Here is a tiny trained network, its code and every weight. The questions are about switching its units off for an input and a target symbol, where a switched-off unit gives its printed mean instead of its output.

import numpy as np


def w(rows, s, z=0):
    codes = np.array(rows[::2]) - 128.0
    scale = np.full(codes.shape[1], s)
    scale[-1] = z or s
    return codes * scale


def f(y):
    return np.maximum(y, 0)


def softmax(a):
    e = np.exp(a - a.max(-1, keepdims=True))
    return e / e.sum(-1, keepdims=True)


def log_softmax(a):
    a = a - a.max(-1, keepdims=True)
    return a - np.log(np.exp(a).sum(-1, keepdims=True))


def net(x, mask):
    ids = ['αβδεζηθμξπστφω'.index(c) for c in x.split()]
    T = len(ids)
    res = E[ids] + P[:T]
    u = 0
    for l in range(3):
        q, k, v = (res @ M[l].T for M in (Q, K, V))
        z = softmax(np.where(np.tri(T) > 0, q @ k.T / 2**0.5, -1e9)) @ v
        res = res + np.where(mask[u], z, O[l][:, -1]) @ O[l][:, :-1]
        u += 1
        y = f(res @ A[l][:, :-1].T + A[l][:, -1])
        res = res + np.where(mask[u : u + 4], y, B[l][:, -1]) @ B[l][:, :-1]
        u += 4
    return log_softmax(res[-1] @ U[:, :-1].T + U[:, -1])


Q, K, V, O, A, B = {}, {}, {}, {}, {}, {}
E = w([
[125,147,176,126,216,119,167,142,186,211,102,116],'α',
[163,98,207,179,97,133,116,86,136,102,143,191],'β',
[241,110,148,52,156,147,197,126,176,167,129,63],'δ',
[155,126,118,133,132,61,116,133,125,122,118,157],'ε',
[101,86,125,134,191,161,212,121,148,158,84,81],'ζ',
[134,110,148,158,153,106,121,178,135,55,113,79],'η',
[182,125,122,69,203,98,153,32,141,253,115,90],'θ',
[135,178,172,139,86,120,47,67,66,131,121,128],'μ',
[64,145,177,91,69,147,182,100,180,169,177,98],'ξ',
[234,67,165,94,91,156,124,185,220,219,119,62],'π',
[84,124,98,162,126,85,163,152,172,73,138,137],'σ',
[158,192,173,121,135,118,135,61,115,77,187,196],'τ',
[162,137,130,159,133,72,119,135,172,102,86,131],'φ',
[167,93,131,155,163,165,98,121,162,211,108,47],'ω',
],0.02)
P = w([
[211,233,4,92,128,137,64,177,150,188,95,117],'0',
[113,98,87,130,163,138,91,156,165,165,143,152],'1',
[112,109,100,135,158,138,86,138,168,164,148,142],'2',
[123,128,108,126,143,149,91,131,172,166,138,142],'3',
[83,112,127,141,113,177,164,157,113,186,123,142],'4',
[89,108,140,136,111,180,175,131,102,182,130,134],'5',
[88,97,159,138,107,173,180,112,102,185,147,132],'6',
[80,165,163,143,95,180,163,141,115,203,148,148],'7',
[90,176,173,152,86,184,174,151,117,204,150,149],'8',
[96,193,186,171,82,180,195,159,103,215,147,153],'9',
],0.012)
Q[0] = w([
[124,161,139,212,87,41,70,163,96,28,122,197],'L0H0',
[121,170,172,130,139,193,232,158,119,246,102,105],'L0H0',
],0.012)
K[0] = w([
[161,37,42,128,204,7,163,181,145,120,84,86],'L0H0',
[98,99,234,125,62,154,159,55,76,112,175,150],'L0H0',
],0.013)
V[0] = w([
[79,116,100,91,63,2,98,120,165,183,153,199],'L0H0',
[141,101,189,38,132,42,43,179,7,174,33,141],'L0H0',
],0.0058)
O[0] = w([
[128,107,193,106,122,65,189,124,127,162,101,114,201],'L0H0',
[167,163,135,251,113,75,148,154,149,126,179,129,1],'L0H0',
],0.016,0.0038)
A[0] = w([
[117,167,177,161,179,142,84,112,215,160,17,117,2],'L0N0',
[150,218,112,159,208,93,163,79,29,113,101,187,67],'L0N1',
[149,115,181,72,137,192,161,241,234,66,115,60,108],'L0N2',
[3,124,150,144,177,99,154,142,189,113,120,192,47],'L0N3',
],0.006,0.0064)
B[0] = w([
[66,145,117,136,197,198,239,146,149,80,157,131,158],'L0N0',
[132,112,127,116,64,116,157,209,129,205,105,192,143],'L0N1',
[111,127,115,155,91,64,93,101,119,222,154,142,254],'L0N2',
[254,123,142,169,113,104,48,148,140,164,115,118,157],'L0N3',
],0.0092,0.0081)
Q[1] = w([
[45,97,175,81,77,73,126,146,106,20,94,141],'L1H0',
[173,172,83,178,75,99,116,132,83,1,100,157],'L1H0',
],0.0077)
K[1] = w([
[60,62,2,131,192,25,133,176,180,131,142,110],'L1H0',
[199,98,72,101,203,85,107,204,123,126,103,75],'L1H0',
],0.0097)
V[1] = w([
[194,109,123,121,113,150,157,105,114,118,111,254],'L1H0',
[221,122,217,188,152,230,73,129,174,147,3,98],'L1H0',
],0.0079)
O[1] = w([
[106,79,102,90,183,83,98,169,102,122,174,2,48],'L1H0',
[81,59,78,97,164,89,147,216,81,84,190,169,251],'L1H0',
],0.012,0.0013)
A[1] = w([
[76,157,107,169,216,93,174,132,21,2,166,107,8],'L1N0',
[124,95,142,103,112,107,128,88,176,142,157,99,1],'L1N1',
[99,139,187,119,148,92,73,83,4,64,130,138,122],'L1N2',
[167,120,132,66,114,194,174,110,178,121,86,21,49],'L1N3',
],0.0076,0.006)
B[1] = w([
[136,107,116,55,16,85,163,101,190,129,98,171,146],'L1N0',
[113,108,103,235,170,183,166,179,53,56,115,136,182],'L1N1',
[120,54,117,207,108,120,166,185,255,123,163,101,151],'L1N2',
[149,156,227,116,118,133,106,242,174,122,153,170,254],'L1N3',
],0.008,0.009)
Q[2] = w([
[70,129,73,181,126,207,254,112,36,172,98,115],'L2H0',
[68,158,141,160,169,58,61,31,139,77,148,161],'L2H0',
],0.0083)
K[2] = w([
[83,34,190,174,210,128,116,76,137,119,120,149],'L2H0',
[142,172,72,152,183,94,139,208,145,139,2,134],'L2H0',
],0.0078)
V[2] = w([
[96,179,107,119,254,129,214,162,164,77,59,136],'L2H0',
[175,132,146,75,196,172,169,109,154,158,228,149],'L2H0',
],0.0079)
O[2] = w([
[219,87,143,143,103,175,128,222,75,234,33,128,3],'L2H0',
[183,99,124,173,117,74,92,137,200,12,30,73,236],'L2H0',
],0.011,0.008)
A[2] = w([
[204,73,74,80,88,221,7,125,107,1,70,143,123],'L2N0',
[84,129,129,126,110,69,85,91,115,27,199,130,100],'L2N1',
[143,83,120,73,136,147,184,136,175,197,149,37,2],'L2N2',
[62,144,101,95,247,232,131,81,88,159,48,60,25],'L2N3',
],0.0083,0.0076)
B[2] = w([
[122,203,104,118,66,167,124,120,91,132,160,68,193],'L2N0',
[91,121,83,120,169,92,140,145,111,143,49,120,250],'L2N1',
[82,247,168,179,77,133,56,78,72,163,121,175,177],'L2N2',
[101,41,134,201,43,54,102,157,138,138,124,124,142],'L2N3',
],0.012)
U = w([
[121,164,112,149,110,127,124,107,107,90,105,131,5],'α',
[134,101,124,123,74,112,149,123,94,138,106,111,50],'β',
[158,99,131,81,142,109,126,79,128,131,136,25,105],'δ',
[142,130,130,173,121,105,203,108,113,150,180,90,181],'ε',
[113,140,124,156,132,128,129,124,89,83,79,172,51],'ζ',
[168,152,95,187,142,135,85,2,95,122,73,161,151],'η',
[123,125,104,102,163,203,111,133,102,135,149,119,254],'θ',
[88,138,121,109,143,127,117,116,52,152,127,153,108],'μ',
[123,97,136,50,128,165,139,105,161,193,119,108,214],'ξ',
[148,143,172,161,103,79,90,155,100,54,134,145,27],'π',
[135,72,90,73,129,110,90,143,175,166,137,112,57],'σ',
[132,132,123,129,72,104,125,139,96,79,142,178,78],'τ',
[139,143,100,159,159,167,67,110,104,106,141,211,194],'φ',
[133,102,137,117,158,151,141,178,103,151,113,147,162],'ω',
],0.0091,0.0069)

Each question gives the input, a string of symbols that net reads in full, and the target symbol t.
The units are the heads (2 rows each of Q, K, V and O) and the neurons (one row each of A and B). Each row of codes is followed by its name. A weight is (code - 128) times the scale printed after its matrix; where a second scale follows, it is the last column's (O, A, B and U).
mask holds one flag per unit, layer by layer, with each layer's heads first. A switched-off unit (its flag False) gives its mean, the last column of its rows in O or B, instead of its output. The means were averaged over made-up inputs and are rounded, as every weight is.
A unit's drop is (log p(t) with every unit on - log p(t) with that unit switched off) / (log p(t) with every unit on - log p(t) with every unit switched off).
The circuit of an input: a set's keep is (log p(t) with only the set's units on - log p(t) with every unit switched off) / (log p(t) with every unit on - log p(t) with every unit switched off). Starting from the 12 units with the biggest drops (on a tie, the unit counted first), units are removed one at a time, each time the one whose removal leaves the highest keep (on an exact tie, the one counted first), for as long as the keep stays at least 0.8.
circuit, biggest first: the units of the circuit, biggest drop first
most important unit: the unit with the biggest drop
k most important neurons: the k neurons with the biggest drops, biggest first
top k neurons in layer l: the k neurons of layer l with the biggest drops, biggest first
input δ ω θ, target η: most important unit : L1N3
input ω α ζ, target β: circuit, biggest first : (L2H0; L2N3; L0H0; L2N0)
input α σ δ δ, target δ: circuit, biggest first : (L2H0; L2N0)
input ε φ φ, target ε: circuit, biggest first : (L0H0; L2H0)
input δ ε τ ε, target α: circuit, biggest first : (L0H0; L2N0; L2H0; L0N2)
input σ φ ω μ, target ξ: circuit, biggest first : (L2H0; L0H0; L1N2)
input α δ θ η, target β: 2 most important neurons : (L2N0; L0N0)
input π ξ ξ φ, target ζ: circuit, biggest first : (L2N1; L0N2; L2H0)
input π π δ α β π π ε δ, target μ: circuit, biggest first : (L2N2; L1H0)
input σ ω β, target ξ: top 2 neurons in layer 0 : (L0N2; L0N3)
input σ ε ε μ ω θ β α, target μ: circuit, biggest first : (L1H0; L2N2)
input η ζ β σ δ ω, target μ: circuit, biggest first : (L2N2; L1H0)
input η α α π π σ α δ, target δ: 3 most important neurons : (L2N0; L2N2; L1N1)
input δ ξ φ μ, target α: most important neuron : (L2N0)
input ζ η θ ε, target θ: 2 most important neurons : (L2N0; L0N2)
input ζ ε ζ φ ω ε τ α β ζ, target μ: circuit, biggest first : (L1H0; L2N2)
input σ π ζ μ θ ξ τ π, target π: circuit, biggest first : (L1H0; L2N2; L1N3)
input φ θ φ ε η ζ ζ, target β: circuit, biggest first : (L2N3; L0H0; L2H0)
input π ε ζ ε μ ε ξ τ μ π, target ε: 2 most important neurons : (L1N1; L0N2)
input ω β δ π θ τ ω, target π: most important unit : L1H0
input ξ ξ β ω ε φ α δ α ζ, target μ: 2 most important neurons : (L0N3; L2N2)
input ω τ μ, target τ: 3 most important neurons : (L0N2; L1N0; L2N0)
input ω β α, target μ: 2 most important neurons : (L2N2; L1N0)
input ξ ζ ξ ζ ε π ω, target ξ: 2 most important neurons : (L1N3; L0N2)
input π θ φ τ, target ζ: 3 most important neurons : (L2N1; L0N2; L1N1)
input τ θ π σ π α, target π: 2 most important neurons : (L1N1; L2N2)
